zez: [-7.66  8.58 -0.12 -0.11]
taz: [3.01 3.00 2.24 2.25]
sur: [-7.61  2.62 -7.83  0.10]
miss zez: [ 8.58 -7.66 -0.11] => [-0.12]
miss taz: [2.24 3.00 2.25] => [3.01]
miss sur: [-7.83 -7.61  0.10] => [2.62]
miss taz: [2.25 3.01 3.00] => [2.24]
miss sur: [-7.83  0.10 -7.61] => [2.62]

zuro: [-1.09 -1.05 -1.08 -0.60 -1.07]
zez: [-3.34 -2.96 -3.55 -0.41 -2.76]
Pibig: [-6.42 -6.43 -6.57  0.94 -5.68]
kilop: [-2.12 -1.55 -1.93 -1.41 -2.31]
tene: [ 7.94  7.14  7.78 -1.55  7.67]
Genir: [-1.03 -1.18 -1.33 -2.06 -0.61]
kilap: [-1.87 -1.98 -1.88 -2.10 -1.70]
taz: [-7.07 -7.70 -7.55  1.07 -6.11]
miss tene: [ 7.14  7.67  7.94 -1.55] => [7.78]
miss kilap: [-1.70 -1.87 -1.98 -2.10] => [-1.88]
miss Genir: [-1.18 -1.33 -0.61 -1.03] => [-2.06]
miss kilap: [-2.10 -1.87 -1.98 -1.88] => [-1.70]
miss Pibig: [-6.57 -5.68  0.94 -6.42] => [-6.43]
miss zez: [-2.76 -0.41 -2.96 -3.55] => [-3.34]

tene: [ 4.54  7.82 -4.63  7.51  7.16 -5.24 -4.40  7.02]
taz: [-2.09 -6.33  8.59 -5.12 -3.47  7.98  8.90 -4.05]
doto: [-4.51 -0.13  1.11  0.01 -0.43  1.45  1.45  0.26]
Pibig: [-2.05  0.66  3.11  1.69  2.26  2.03  3.72  2.67]
sur: [-4.59 -2.71 -4.58 -3.42 -4.61  3.16  1.07 -3.76]
det: [ 3.35  4.24 -4.46  3.86  3.60 -4.75 -4.48  3.36]
Genir: [-4.23  0.92  1.49  1.62  1.63  0.94  2.13  2.35]
zez: [ 2.93  1.58 -3.90  1.63  2.05 -3.89 -3.12  1.47]
zuro: [-1.20 -5.92  3.68 -5.79 -5.39  3.30  3.29 -5.54]
Napek: [-3.68  4.82 -3.80  4.64  3.51 -3.68 -3.31  4.57]
kilop: [-2.47  3.59 -6.80  2.30  0.29 -5.38 -7.05  1.30]
miss zuro: [-5.39 -5.54  3.30  3.68 -5.79 -5.92 -1.20] => [3.29]
miss zez: [-3.90  2.93  2.05 -3.12  1.63  1.47  1.58] => [-3.89]
miss Napek: [-3.31 -3.68  3.51  4.82 -3.80 -3.68  4.57] => [4.64]
miss tene: [ 7.51 -4.40 -4.63  4.54  7.02  7.82  7.16] => [-5.24]
miss sur: [-3.42 -2.71  1.07 -4.61 -3.76  3.16 -4.58] => [-4.59]

tene: [-1.25  2.95 -0.66 -0.83 -0.84 -0.79 -0.78 -0.35]
sur: [ 2.04 -4.76  0.98  0.71  0.25  2.36  3.13  0.52]
Genir: [-4.18  9.98 -1.54 -0.94 -0.52 -4.37 -6.84 -0.72]
Pibig: [ 0.34 -0.89  0.33 -0.61  0.03  0.77  1.00 -0.17]
miss tene: [-0.83 -0.35 -0.84  2.95 -0.66 -0.78 -1.25] => [-0.79]
miss tene: [-0.66 -0.79 -0.35 -1.25 -0.84  2.95 -0.78] => [-0.83]
miss Pibig: [-0.61  0.03  0.33 -0.89 -0.17  1.00  0.77] => [0.34]

